Here is a tiny trained network, its code and every weight. The questions are about switching its units off for an input and a class, where a switched-off unit gives its printed mean instead of its output.

import numpy as np


def w(rows, s, z=0):
    codes = np.array(rows[::2]) - 128.0
    scale = np.full(codes.shape[1], s)
    scale[-1] = z or s
    return codes * scale


def norm(h):
    return h / np.sqrt((h * h).mean(-1, keepdims=True) + 1e-5)


def f(y):
    return np.maximum(y, 0)


def log_softmax(a):
    a = a - a.max(-1, keepdims=True)
    return a - np.log(np.exp(a).sum(-1, keepdims=True))


def net(x, mask):
    res = np.array(x, float).reshape(1, 2) / 4 @ E
    u = 0
    for l in range(3):
        y = f(norm(res) @ A[l][:, :-1].T + A[l][:, -1])
        res = res + np.where(mask[u : u + 6], y, B[l][:, -1]) @ B[l][:, :-1]
        u += 6
    return log_softmax(norm(res)[-1] @ U[:, :-1].T + U[:, -1])


A, B = {}, {}
E = w([
[86,29,205,132,9,94,92],'x0',
[1,217,134,192,174,181,54],'x1',
],0.0095)
A[0] = w([
[169,141,105,68,123,7,203,118],'L0N1',
[68,119,78,117,163,158,242,161],'L0N2',
[48,133,179,147,134,187,205,7],'L0N3',
[120,96,198,121,144,1,57,183],'L0N4',
[122,202,159,209,215,17,71,44],'L0N5',
[211,157,139,137,97,143,136,79],'L0N6',
],0.0068,0.0021)
B[0] = w([
[121,175,139,179,108,186,62,253],'L0N1',
[94,21,74,155,2,208,192,203],'L0N2',
[133,211,121,134,121,173,122,167],'L0N3',
[48,144,73,34,206,146,176,224],'L0N4',
[205,180,176,144,81,67,19,222],'L0N5',
[143,178,128,123,113,143,53,174],'L0N6',
],0.0078,0.0048)
A[1] = w([
[59,6,161,192,119,104,64,48],'L1N1',
[232,22,105,85,65,159,194,11],'L1N2',
[148,168,170,78,96,165,75,13],'L1N3',
[181,185,76,142,206,90,174,58],'L1N4',
[63,8,92,165,100,254,118,1],'L1N5',
[95,205,99,120,26,80,76,224],'L1N6',
],0.0072,0.00096)
B[1] = w([
[33,98,51,126,178,65,146,188],'L1N1',
[135,212,166,157,130,93,146,254],'L1N2',
[127,147,47,74,120,90,115,183],'L1N3',
[46,1,155,180,160,179,173,183],'L1N4',
[112,79,169,60,172,192,106,191],'L1N5',
[156,41,178,96,92,141,176,231],'L1N6',
],0.0096,0.0065)
A[2] = w([
[110,158,2,193,233,204,180,5],'L2N1',
[253,156,136,134,169,69,193,238],'L2N2',
[30,225,140,103,193,151,59,241],'L2N3',
[160,145,72,156,177,140,114,141],'L2N4',
[126,89,152,116,125,75,173,140],'L2N5',
[137,87,108,46,87,162,122,44],'L2N6',
],0.0098,0.0015)
B[2] = w([
[77,37,144,65,148,126,148,255],'L2N1',
[140,194,155,181,85,112,46,207],'L2N2',
[241,179,143,181,55,94,150,251],'L2N3',
[21,70,120,83,82,89,110,171],'L2N4',
[67,109,81,208,114,198,114,173],'L2N5',
[227,123,108,103,255,187,126,194],'L2N6',
],0.0092,0.0081)
U = w([
[9,3,153,94,107,163,166,179],'0',
[162,214,185,211,21,103,65,200],'1',
[237,129,122,74,181,212,117,132],'2',
[105,167,36,154,163,71,129,37],'3',
[106,174,45,147,183,34,132,32],'4',
[98,185,76,150,198,45,144,35],'5',
[102,169,73,145,172,78,125,2],'6',
[117,152,109,130,170,42,137,12],'7',
],0.016,0.0078)

Each question gives the input, the list of numbers given to net, and the class t.
The units are the neurons (one row each of A and B). Each row of codes is followed by its name. A weight is (code - 128) times the scale printed after its matrix; where a second scale follows, it is the last column's (A, B and U).
mask holds one flag per neuron, layer by layer. A switched-off neuron (its flag False) gives its mean, the last column of its row in B, instead of its output. The means were averaged over made-up inputs and are rounded, as every weight is.
A unit's drop is (log p(t) with every unit on - log p(t) with that unit switched off) / (log p(t) with every unit on - log p(t) with every unit switched off).
The circuit of an input: a set's keep is (log p(t) with only the set's units on - log p(t) with every unit switched off) / (log p(t) with every unit on - log p(t) with every unit switched off). Starting from the 12 units with the biggest drops (on a tie, the unit counted first), units are removed one at a time, each time the one whose removal leaves the highest keep (on an exact tie, the one counted first), for as long as the keep stays at least 0.8.
circuit, biggest first: the units of the circuit, biggest drop first
unit that matters most: the unit with the biggest drop
top k neurons: the k neurons with the biggest drops, biggest first
k most important neurons of layer l: the k neurons of layer l with the biggest drops, biggest first
drop of u: that unit's drop, to one decimal
input [0,-3], class 2: circuit, biggest first : [L2N6]
input [1,3], class 2: top 3 neurons : [L1N6 L1N2 L0N1]
input [-8,-8], class 0: top 4 neurons : [L1N4 L2N1 L0N5 L2N3]
input [-7,7], class 0: 2 most important neurons of layer 2 : [L2N1 L2N4]
input [2,3], class 2: top 2 neurons : [L1N2 L1N6]
input [-6,-6], class 0: top 3 neurons : [L1N4 L2N1 L0N5]
input [-4,5], class 1: top 2 neurons : [L2N3 L0N5]
input [-5,6], class 1: top 3 neurons : [L2N3 L0N5 L1N1]
input [-5,5], class 0: top 2 neurons : [L2N1 L1N2]
input [-8,-6], class 0: top 2 neurons : [L1N4 L2N1]
input [3,1], class 2: 2 most important neurons of layer 2 : [L2N6 L2N1]
input [-1,3], class 2: top 2 neurons : [L1N2 L1N6]
input [-7,-8], class 1: top 4 neurons : [L2N2 L0N4 L1N2 L1N1]
input [2,-7], class 1: unit that matters most : L1N2
input [3,-2], class 2: 2 most important neurons of layer 1 : [L1N5 L1N4]
input [3,3], class 2: 2 most important neurons of layer 0 : [L0N3 L0N4]
input [-7,4], class 0: drop of L2N1 : 0.1
input [2,-6], class 1: drop of L1N2 : 0.4
input [0,-2], class 2: drop of L0N1 : 3.6
input [3,-6], class 1: drop of L1N2 : 2.2
input [-5,8], class 1: circuit, biggest first : [L2N3]
